Below are the code and all the weights of a small trained network. Each question names an input and a class and asks about switching units off, where a switched-off unit gives its printed mean instead of its output.

import numpy as np


def w(rows, s, z=0):
    codes = np.array(rows[::2]) - 128.0
    scale = np.full(codes.shape[1], s)
    scale[-1] = z or s
    return codes * scale


def f(y):
    return y / 2 * (1 + np.tanh(0.7978845608 * (y + 0.044715 * y**3)))


def log_softmax(a):
    a = a - a.max(-1, keepdims=True)
    return a - np.log(np.exp(a).sum(-1, keepdims=True))


def net(x, mask):
    res = np.array(x, float).reshape(1, 5) / 4 @ E
    y = f(res @ A[0][:, :-1].T + A[0][:, -1])
    res = res + np.where(mask, y, B[0][:, -1]) @ B[0][:, :-1]
    return log_softmax(res[-1] @ U[:, :-1].T + U[:, -1])


A, B = {}, {}
E = w([
[132,113,118],'x0',
[163,75,220],'x1',
[106,160,208],'x2',
[217,144,125],'x3',
[147,1,117],'x4',
],0.0083)
A[0] = w([
[125,118,174,103],'N0',
[158,169,84,104],'N1',
[218,98,217,98],'N2',
[141,118,196,30],'N3',
[160,105,163,112],'N4',
[112,174,98,89],'N5',
[159,105,120,100],'N6',
[132,154,106,103],'N7',
[175,107,209,76],'N8',
[125,156,108,98],'N9',
[150,98,120,96],'N10',
[131,137,143,54],'N11',
[186,138,103,137],'N12',
[115,159,110,94],'N13',
[172,80,124,95],'N14',
[133,109,124,103],'N15',
[149,127,117,102],'N16',
[14,85,182,68],'N17',
[149,136,114,108],'N18',
[73,114,150,79],'N19',
[217,47,137,99],'N20',
[120,130,137,106],'N21',
[95,164,118,60],'N22',
[125,113,180,125],'N23',
[177,60,112,58],'N24',
[58,185,123,50],'N25',
[82,101,155,119],'N26',
[106,111,156,129],'N27',
[208,99,224,80],'N28',
[94,154,126,76],'N29',
[154,152,126,2],'N30',
[159,117,119,101],'N31',
[102,108,153,131],'N32',
[190,8,90,27],'N33',
[166,89,118,86],'N34',
[154,125,121,135],'N35',
[100,181,100,77],'N36',
[147,116,172,87],'N37',
[129,118,145,120],'N38',
[131,116,142,133],'N39',
[162,102,159,124],'N40',
[154,119,119,105],'N41',
[124,175,91,99],'N42',
[129,137,139,61],'N43',
[7,120,191,26],'N44',
],0.012,0.0067)
B[0] = w([
[170,156,119,148],'N0',
[41,101,130,164],'N1',
[141,252,54,246],'N2',
[169,190,131,145],'N3',
[110,157,106,162],'N4',
[80,147,159,153],'N5',
[116,88,127,138],'N6',
[93,122,145,132],'N7',
[147,222,93,197],'N8',
[101,130,146,131],'N9',
[127,107,120,139],'N10',
[157,129,146,103],'N11',
[48,78,121,172],'N12',
[104,141,151,133],'N13',
[110,106,103,174],'N14',
[137,118,123,124],'N15',
[113,93,141,121],'N16',
[219,67,163,206],'N17',
[100,101,143,124],'N18',
[180,121,152,137],'N19',
[68,73,84,254],'N20',
[140,129,139,118],'N21',
[122,163,154,131],'N22',
[180,160,98,171],'N23',
[132,70,102,186],'N24',
[121,191,192,169],'N25',
[201,158,116,161],'N26',
[180,148,108,151],'N27',
[153,252,65,237],'N28',
[133,156,160,126],'N29',
[165,148,138,104],'N30',
[110,87,139,129],'N31',
[181,146,111,154],'N32',
[135,46,47,253],'N33',
[120,90,119,154],'N34',
[105,107,123,142],'N35',
[81,154,169,159],'N36',
[135,161,122,144],'N37',
[142,134,123,132],'N38',
[139,134,116,140],'N39',
[106,154,98,171],'N40',
[112,90,135,127],'N41',
[67,138,147,160],'N42',
[151,128,152,103],'N43',
[187,20,207,186],'N44',
],0.031,0.0053)
U = w([
[11,121,166,90],'0',
[206,109,226,133],'1',
[38,93,168,171],'2',
[169,210,124,93],'3',
[117,70,70,95],'4',
[125,128,176,5],'5',
[41,172,255,163],'6',
[158,105,140,233],'7',
],0.0054,0.014)

Each question gives the input, the list of numbers given to net, and the class t.
The units are the neurons (one row each of A and B). Each row of codes is followed by its name. A weight is (code - 128) times the scale printed after its matrix; where a second scale follows, it is the last column's (A, B and U).
mask holds one flag per neuron, in row order. A switched-off neuron (its flag False) gives its mean, the last column of its row in B, instead of its output. The means were averaged over made-up inputs and are rounded, as every weight is.
A unit's drop is (log p(t) with every unit on - log p(t) with that unit switched off) / (log p(t) with every unit on - log p(t) with every unit switched off).
The circuit of an input: a set's keep is (log p(t) with only the set's units on - log p(t) with every unit switched off) / (log p(t) with every unit on - log p(t) with every unit switched off). Starting from the 12 units with the biggest drops (on a tie, the unit counted first), units are removed one at a time, each time the one whose removal leaves the highest keep (on an exact tie, the one counted first), for as long as the keep stays at least 0.8.
units of the circuit, in order: the units of the circuit, biggest drop first
unit that matters most: the unit with the biggest drop
top k neurons: the k neurons with the biggest drops, biggest first
drop when u is switched off: that unit's drop, to one decimal
input [0,-7,8,7,-1], class 2: units of the circuit, in order -> [N28]
input [-6,2,-5,7,-6], class 6: top 3 neurons -> [N33, N20, N24]
input [8,2,5,-7,7], class 1: units of the circuit, in order -> [N17, N44]
input [-7,-6,2,-2,4], class 1: units of the circuit, in order -> [N20, N2, N33]
input [4,-6,6,7,-3], class 2: top 3 neurons -> [N28, N2, N8]
input [-3,-3,8,-4,-5], class 1: top 2 neurons -> [N44, N17]
input [3,5,-1,5,4], class 4: top 2 neurons -> [N20, N33]
input [-2,7,-8,1,1], class 4: drop when N7 is switched off -> 0.0
input [-3,-3,3,3,0], class 2: top 2 neurons -> [N28, N2]
input [6,-7,2,6,-3], class 2: drop when N42 is switched off -> -0.2
input [5,8,-6,5,1], class 4: drop when N36 is switched off -> 0.0
input [-4,-5,-6,1,-2], class 6: top 2 neurons -> [N33, N20]
input [3,-5,-2,0,1], class 0: top 2 neurons -> [N17, N44]
input [0,0,1,-5,5], class 1: unit that matters most -> N17
